Here is a tiny trained network, its code and every weight. The questions are about switching its units off for an input and a target symbol, where a switched-off unit gives its printed mean instead of its output.

import numpy as np


def w(rows, s, z=0):
    codes = np.array(rows[::2]) - 128.0
    scale = np.full(codes.shape[1], s)
    scale[-1] = z or s
    return codes * scale


def f(y):
    return np.maximum(y, 0)


def softmax(a):
    e = np.exp(a - a.max(-1, keepdims=True))
    return e / e.sum(-1, keepdims=True)


def log_softmax(a):
    a = a - a.max(-1, keepdims=True)
    return a - np.log(np.exp(a).sum(-1, keepdims=True))


def net(x, mask):
    ids = ['βεζηθλπσ'.index(c) for c in x.split()]
    T = len(ids)
    res = E[ids] + P[:T]
    u = 0
    for l in range(2):
        r = res
        for j in range(2):
            rows = slice(2 * j, 2 * j + 2)
            q, k, v = (r @ M[l][rows].T for M in (Q, K, V))
            z = softmax(np.where(np.tri(T) > 0, q @ k.T / 2**0.5, -1e9)) @ v
            o = O[l][rows]
            res = res + np.where(mask[u + j], z, o[:, -1]) @ o[:, :-1]
        u += 2
        y = f(res @ A[l][:, :-1].T + A[l][:, -1])
        res = res + np.where(mask[u : u + 12], y, B[l][:, -1]) @ B[l][:, :-1]
        u += 12
    return log_softmax(res[-1] @ U[:, :-1].T + U[:, -1])


Q, K, V, O, A, B = {}, {}, {}, {}, {}, {}
E = w([
[190,206,105,138,127,64,145,129,177,41,71,96],'β',
[70,135,95,43,137,112,203,220,152,123,175,140],'ε',
[171,104,214,155,81,85,166,121,163,169,130,103],'ζ',
[166,139,177,180,199,99,72,72,100,93,210,229],'η',
[133,115,153,69,188,60,127,38,103,94,175,70],'θ',
[72,1,142,154,76,194,101,201,85,42,44,203],'λ',
[90,111,114,206,158,66,207,38,170,177,101,124],'π',
[76,193,212,203,65,124,99,146,171,66,167,129],'σ',
],0.0082)
P = w([
[168,255,155,224,113,132,153,120,27,203,156,139],'0',
[138,153,125,184,105,73,124,143,159,173,214,145],'1',
[135,150,136,161,98,81,138,125,158,155,205,154],'2',
[132,139,139,143,105,76,142,128,159,131,183,172],'3',
[120,132,152,138,122,81,151,134,160,116,168,168],'4',
[112,121,148,131,122,82,155,136,162,103,151,157],'5',
[106,115,158,125,139,88,155,132,165,89,134,159],'6',
[99,101,157,115,151,88,158,135,160,76,135,152],'7',
[87,95,157,120,162,93,160,143,168,64,124,148],'8',
[80,88,160,100,155,89,152,136,170,61,115,149],'9',
[78,75,165,93,167,94,150,141,170,52,107,141],'10',
[70,68,164,85,174,95,146,155,171,40,105,146],'11',
[63,63,163,92,177,92,154,142,177,32,100,136],'12',
[54,84,184,78,187,72,147,135,200,23,123,120],'13',
],0.0047)
Q[0] = w([
[118,106,180,145,126,34,139,116,163,85,149,154],'L0H0',
[96,86,177,126,145,2,156,139,177,44,167,173],'L0H0',
[89,142,155,129,160,19,186,144,211,62,184,170],'L0H1',
[99,129,154,138,104,66,154,135,174,130,121,95],'L0H1',
],0.0095)
K[0] = w([
[79,32,121,84,133,187,144,163,128,64,50,137],'L0H0',
[90,34,134,116,121,205,125,136,99,62,7,116],'L0H0',
[126,42,137,138,128,188,115,133,118,69,90,159],'L0H1',
[155,85,147,154,148,133,103,107,115,88,141,175],'L0H1',
],0.011)
V[0] = w([
[81,26,60,105,87,200,132,201,134,103,58,172],'L0H0',
[190,137,181,254,115,171,34,69,50,147,117,181],'L0H0',
[111,20,131,119,81,191,65,170,96,90,97,165],'L0H1',
[98,166,95,134,49,135,201,204,167,162,85,86],'L0H1',
],0.0066)
O[0] = w([
[137,53,156,169,199,130,74,174,239,123,89,122,252],'L0H0',
[181,76,104,119,70,255,185,95,70,67,65,177,10],'L0H0',
[143,15,187,132,124,178,81,138,172,71,75,130,145],'L0H1',
[125,198,142,226,185,120,88,201,48,165,79,81,77],'L0H1',
],0.0055,0.0035)
A[0] = w([
[161,91,140,120,142,159,115,103,107,133,128,174,111],'L0N0',
[183,182,73,114,148,57,106,119,147,112,93,13,110],'L0N1',
[70,132,150,110,187,57,99,123,108,175,255,164,221],'L0N2',
[116,199,164,231,106,81,138,126,133,219,127,42,238],'L0N3',
[44,179,43,5,192,90,168,189,91,158,200,141,167],'L0N4',
[141,182,81,174,185,97,155,99,80,165,140,189,222],'L0N5',
[182,121,167,65,83,126,151,157,88,209,177,141,168],'L0N6',
[107,122,125,128,84,122,174,141,203,104,132,127,245],'L0N7',
[110,145,58,83,71,157,226,134,98,116,164,163,225],'L0N8',
[114,188,182,190,110,132,62,173,96,84,180,164,255],'L0N9',
[159,86,154,114,165,68,98,78,147,129,128,85,209],'L0N10',
[109,95,154,139,180,135,74,168,184,106,95,105,126],'L0N11',
],0.0061,0.0019)
B[0] = w([
[137,182,129,137,131,129,173,197,147,132,114,82,144],'L0N0',
[221,247,69,102,184,110,133,135,111,59,9,106,152],'L0N1',
[72,176,137,164,184,78,133,122,110,175,245,123,255],'L0N2',
[140,170,169,193,126,119,114,165,125,200,3,67,192],'L0N3',
[58,145,23,116,150,113,158,194,102,151,217,115,229],'L0N4',
[159,169,74,179,185,142,151,101,66,156,109,189,176],'L0N5',
[197,83,213,54,83,151,146,186,67,204,125,168,156],'L0N6',
[100,69,126,95,100,153,127,145,201,141,118,155,196],'L0N7',
[122,95,84,69,75,196,187,103,83,104,152,176,165],'L0N8',
[138,213,223,182,128,152,50,176,116,78,159,174,183],'L0N9',
[199,142,146,113,225,87,131,66,153,120,119,137,190],'L0N10',
[129,57,175,143,210,116,77,154,198,146,115,143,208],'L0N11',
],0.0052,0.0088)
Q[1] = w([
[154,207,156,170,148,63,106,15,74,118,175,168],'L1H0',
[252,42,212,193,144,192,27,51,155,71,1,165],'L1H0',
[92,224,126,123,135,31,153,81,68,244,231,164],'L1H1',
[55,137,51,53,114,131,180,248,157,159,149,52],'L1H1',
],0.0071)
K[1] = w([
[110,60,129,28,90,126,134,3,205,24,175,165],'L1H0',
[126,136,110,131,60,194,164,116,6,126,125,154],'L1H0',
[117,29,138,113,159,79,115,95,253,84,149,159],'L1H1',
[116,153,161,166,208,11,76,175,189,182,115,59],'L1H1',
],0.0063)
V[1] = w([
[224,174,34,23,148,118,187,30,73,62,93,103],'L1H0',
[55,91,34,151,253,62,136,103,98,190,195,119],'L1H0',
[193,150,146,227,163,96,124,73,116,192,32,102],'L1H1',
[119,52,111,94,67,127,220,79,159,231,80,103],'L1H1',
],0.0047)
O[1] = w([
[93,100,120,134,79,55,5,153,131,218,140,103,87],'L1H0',
[99,96,175,75,103,134,106,85,41,159,37,187,253],'L1H0',
[130,23,168,156,56,57,163,75,92,69,159,179,124],'L1H1',
[56,172,226,182,93,22,255,180,185,197,68,120,63],'L1H1',
],0.0056,0.011)
A[1] = w([
[140,160,150,152,138,113,111,185,183,129,131,60,117],'L1N0',
[172,151,67,120,151,197,155,101,103,86,161,156,121],'L1N1',
[215,98,119,166,126,151,145,146,169,26,208,111,199],'L1N2',
[146,94,114,98,122,185,107,97,89,104,164,164,100],'L1N3',
[107,130,109,178,99,57,117,161,150,164,198,84,32],'L1N4',
[116,103,117,139,98,69,43,141,125,191,189,99,2],'L1N5',
[111,110,189,99,60,66,123,87,113,166,49,121,98],'L1N6',
[153,174,120,178,175,159,254,138,146,95,181,95,98],'L1N7',
[26,163,142,133,65,116,115,55,109,125,113,123,49],'L1N8',
[105,139,145,158,129,91,80,115,125,148,101,133,140],'L1N9',
[134,187,99,110,167,234,119,141,136,146,151,132,119],'L1N10',
[123,148,51,169,143,121,98,157,164,161,210,55,122],'L1N11',
],0.0059,0.002)
B[1] = w([
[109,112,72,152,136,131,148,63,122,158,97,191,186],'L1N0',
[85,194,165,120,129,197,174,84,178,97,65,156,217],'L1N1',
[73,100,93,170,124,96,95,106,55,176,104,84,253],'L1N2',
[150,103,107,101,95,169,117,56,150,107,169,164,214],'L1N3',
[164,164,89,79,52,41,176,56,156,55,88,219,166],'L1N4',
[104,172,130,62,76,84,88,87,97,86,75,59,185],'L1N5',
[245,163,135,95,173,176,114,224,156,115,200,129,183],'L1N6',
[93,178,254,55,67,124,128,175,89,82,175,42,200],'L1N7',
[48,134,115,251,76,167,141,62,185,36,166,30,160],'L1N8',
[117,182,163,110,117,166,172,139,151,102,130,117,197],'L1N9',
[61,153,140,124,157,181,88,108,126,165,55,85,231],'L1N10',
[228,190,75,130,105,132,119,180,186,35,144,99,186],'L1N11',
],0.0054,0.0055)
U = w([
[207,213,18,100,108,80,116,144,178,31,47,146,96],'β',
[81,154,144,125,207,161,100,214,105,239,53,95,224],'ε',
[234,131,226,86,122,78,185,252,123,97,228,167,155],'ζ',
[170,110,109,81,123,216,130,43,163,132,151,244,187],'η',
[86,68,140,76,63,67,43,56,37,151,155,6,2],'θ',
[187,77,35,200,167,173,84,183,126,165,217,88,144],'λ',
[21,84,101,228,110,40,238,55,122,156,69,212,72],'π',
[76,187,203,133,96,212,143,105,163,36,144,2,97],'σ',
],0.0035,0.00098)

Each question gives the input, a string of symbols that net reads in full, and the target symbol t.
The units are the heads (2 rows each of Q, K, V and O) and the neurons (one row each of A and B). Each row of codes is followed by its name. A weight is (code - 128) times the scale printed after its matrix; where a second scale follows, it is the last column's (O, A, B and U).
mask holds one flag per unit, layer by layer, with each layer's heads first. A switched-off unit (its flag False) gives its mean, the last column of its rows in O or B, instead of its output. The means were averaged over made-up inputs and are rounded, as every weight is.
A unit's drop is (log p(t) with every unit on - log p(t) with that unit switched off) / (log p(t) with every unit on - log p(t) with every unit switched off).
most important unit: the unit with the biggest drop
top k neurons: the k neurons with the biggest drops, biggest first
top k neurons in layer l: the k neurons of layer l with the biggest drops, biggest first
which heads matter: for each layer, one digit per head in row order, 1 if its drop is at least 0.15 and else 0, layers parted by /
input ζ ε ζ θ π β η σ η, target σ: top 2 neurons in layer 1 => [L1N7, L1N1]
input σ ε β ε σ θ η ε β ε θ η θ ε, target θ: which heads matter => 11 / 10
input η η ζ ε ε ε ε β ε η λ, target β: top neuron => [L0N8]
input σ η ζ η σ ε ζ ζ θ ε ε ε ε, target ε: which heads matter => 10 / 11
input σ λ ε η ζ ζ, target λ: top 2 neurons => [L0N9, L1N2]
input σ η λ ε σ ε, target λ: top 3 neurons in layer 0 => [L0N9, L0N11, L0N8]
input η ε π ε λ σ η θ ε ζ, target β: top 3 neurons in layer 1 => [L1N4, L1N11, L1N5]
input θ ζ η ε ε ζ ε π ε ε σ ε ζ ε, target ζ: top 4 neurons => [L0N4, L0N3, L0N10, L1N7]
input ζ λ η ζ σ σ θ η ε σ ε, target π: which heads matter => 11 / 11
input β ε λ ζ, target θ: top 2 neurons in layer 0 => [L0N1, L0N5]
input η ε ζ η η ε, target ζ: top 2 neurons => [L0N8, L0N5]
input η π ζ σ η ε ε η ε π ζ ε η, target ε: top 2 neurons => [L0N3, L0N9]
input η θ ε ε λ ζ ε σ ε ε β ε ε η, target β: which heads matter => 10 / 11
input ε ζ σ, target σ: most important unit => L1H0
input ε ε β ε σ ε ε λ σ β, target η: which heads matter => 11 / 11
input θ π σ π η ε θ ζ η σ η η θ η, target θ: top 2 neurons => [L1N5, L0N10]
input σ ζ ε λ π, target λ: which heads matter => 11 / 10
input β ε π ε ε ε ε π ε, target π: which heads matter => 00 / 11
input ε ε β ε σ ε, target σ: which heads matter => 10 / 10
input ε ε θ β ε ε θ ε η ζ η λ π π, target η: most important unit => L0H1
input ζ ε η ε ε ε ε ε η σ ε ε λ, target π: which heads matter => 10 / 11
input ε θ ζ π β λ ε ε ζ ζ η η η θ, target η: top 2 neurons => [L0N4, L0N2]
input λ ζ ζ ε η σ ε ε ε ε, target σ: which heads matter => 11 / 10
input λ ζ θ, target σ: which heads matter => 11 / 10
input σ ε π ε π ε η ζ ζ ε, target η: top 2 neurons => [L0N2, L0N6]
input ζ θ θ σ σ ε ε ε λ ε ε ζ σ σ, target π: top 2 neurons in layer 1 => [L1N0, L1N2]
input π η π η β ε η, target β: most important unit => L1H0
